Each row is followed by its group and then its class within the group.
2, -3, -7, 13, 3, 3, 9, -10, -2, 7, -3, 10, 19, 3, 3, -15, 4, -3, -11, -3, 1, 6, 6, 2, 16, -3, 6, 3, 1, -14, -4, 10, 5, 11, -14, -11, 8, -7, 16, 11, 4, -3, 0, 0, -20, 2, 6, -3, 7, 6, -11, -14, 2, 5
<83>:W
0, 1, -7, 17, 3, 6, 1, -5, 0, 0, 3, 8, 5, 11, 7, -16, -1, -5, -10, -13, 0, 4, 16, 5, 13, -4, 33, 1, 13, -15, -3, 17, 13, 9, -8, -5, -5, -17, 35, 3, 14, 3, 2, -3, -17, 5, 11, -2, 23, 12, -13, -6, -4, 18
<83>:A
2, 4, 4, 19, 2, 9, 9, -9, 9, -1, 0, -3, 7, 1, 4, -10, 6, -5, -1, -8, -6, -1, 12, 6, 18, -2, 30, 2, 14, -16, 4, 11, 12, 5, -6, -7, 10, -17, 30, 0, 12, 0, -1, -5, -24, -2, 2, -5, 22, 14, -21, -7, 1, 23
<83>:W
7, 0, 0, 9, -24, 15, 24, -5, -3, 4, -3, -3, 25, -2, 9, 2, 12, -1, 7, 7, -10, -5, 0, -4, 10, -8, 10, -14, 13, -5, -11, 5, 13, 6, -9, 6, 39, -12, 19, 7, -1, -16, -5, 1, -42, -10, 9, -4, 5, 17, -9, 11, 2, -2
<83>:W
-2, -3, 1, 9, 19, -8, -7, -1, 4, 2, -7, -2, -15, 2, -17, -21, -1, -5, -10, -9, 6, 3, 4, 2, 16, -4, 13, 6, -32, -13, 11, 12, 18, -4, -5, -9, -18, -1, 11, -3, 20, 1, 1, -5, 9, 15, -21, -3, 10, 4, -9, -18, 0, 1
<84>:S
10, 1, 0, 1, 5, 0, 2, -2, 0, 10, -9, 7, 5, 2, -4, -8, 12, 7, -6, -4, 6, 1, 0, 7, 4, -6, -2, 1, -14, -5, 4, 11, 8, -2, 5, -8, -17, -6, 3, -5, 12, 2, -3, -2, 4, 11, -12, 3, 0, 10, 9, -10, -1, 4
<84>:S
0, -4, 0, 13, 1, 2, -1, 1, -4, 0, -1, -3, -2, 4, -9, -10, 10, -9, -3, 2, -1, 6, -3, 3, 9, -1, 16, 1, -19, -9, 6, -2, 4, -5, -3, 6, -20, 2, 15, -5, 12, -8, -2, -14, -9, 10, -13, 1, 14, 5, 3, -7, 1, 5
<84>:Y
0, -5, -2, 8, 5, 14, -8, 1, -1, 0, -2, 1, -4, 10, -8, -16, 9, -7, -8, -5, -1, -2, 1, -8, 13, -1, 22, 3, -30, -13, 15, 3, 7, 3, -7, 6, -25, 2, 25, -9, 15, 2, 4, -2, 2, 4, -12, 6, 17, 1, 2, -7, -7, 10
<84>:Y
6, -7, 3, 11, 6, -4, 7, -10, 0, 8, -3, 3, 21, -4, 2, -13, 0, 2, 2, -5, 4, 2, -9, 12, 10, -5, -20, 7, -16, 0, -12, -4, 3, 5, -9, -3, 11, -4, 1, 12, 12, -4, -1, -1, -20, -8, -2, -11, -6, 0, 3, -9, 13, -12
<83>:W
2, 1, 3, 10, 8, -4, -13, 6, -4, 6, -5, -4, -6, -2, -2, -9, -2, -5, 1, 1, 6, 1, 2, 4, 5, 0, -10, 0, -26, 1, 3, -5, 8, -8, 9, -2, -30, 3, -10, -12, 17, -1, -1, -11, 11, 8, -16, 2, -8, -3, 6, -4, 3, -4
<84>:Y
5, 0, -1, 21, 6, 10, -1, -8, 2, 5, -7, 4, -3, 9, 1, -20, 7, -9, -8, 0, -9, 2, 4, -3, 24, -4, 32, 0, 12, -21, 7, 18, 16, 6, -5, -3, -7, -13, 34, 6, 6, 0, 5, -6, -18, 4, -1, -9, 25, 5, -18, -14, -3, 12
<83>:A
-4, -8, 6, 8, 24, -12, -1, -4, -2, 5, 3, 7, 8, -1, 2, -6, -10, 2, 2, -9, 10, 6, -4, 16, 1, -2, -15, 16, -10, -8, -5, -5, 6, 15, -18, -17, 2, -6, -9, 6, 19, 2, -2, -7, -2, 4, 2, -2, -3, -5, -1, -1, 11, -8
<83>:W
10, 2, 3, 2, -10, 2, -2, 4, 9, 5, -6, 0, 0, 2, -2, 2, 10, -7, 4, 0, 0, -2, 1, 2, 3, -4, 0, -10, -1, 4, -3, 9, 7, -1, 18, -2, -22, -7, 0, -17, 15, 4, -3, 1, 7, 9, -6, 12, -6, 7, 6, 5, -5, 5
<84>:S
7, -12, 5, -1, 3, -6, -7, 7, -1, 10, -7, 3, -2, 3, -5, -4, 5, -2, -5, 7, -7, 6, -8, -8, 6, -3, -3, -3, -33, 2, 6, 1, 7, -4, 2, 6, -22, 7, 9, -2, 14, 2, 2, 0, -3, 5, -12, 8, 3, 2, 3, -6, 1, -9
<84>:Y
4, 11, -2, 19, -2, -1, -9, 6, 1, 3, -11, -4, 0, 4, -5, -11, 5, -14, -7, -8, 1, -5, 9, -3, 12, -7, 6, -4, -29, -4, 6, 4, 4, -4, 9, 3, -35, -1, 6, -12, 23, 7, 4, -11, 7, 13, -20, 5, 8, -4, 12, -4, -4, 6
<84>:Y
4, 6, -4, -1, -5, 2, 0, -2, 3, 6, -1, 1, 3, 4, -2, -4, 13, -7, -9, -7, 0, -4, 10, -2, 8, -4, 13, -5, -8, 0, -1, 15, 11, -1, 5, -2, -8, -10, 12, -6, 10, 8, -2, 2, -6, 6, -8, 8, 6, 8, -4, -2, -3, 10
<84>:S
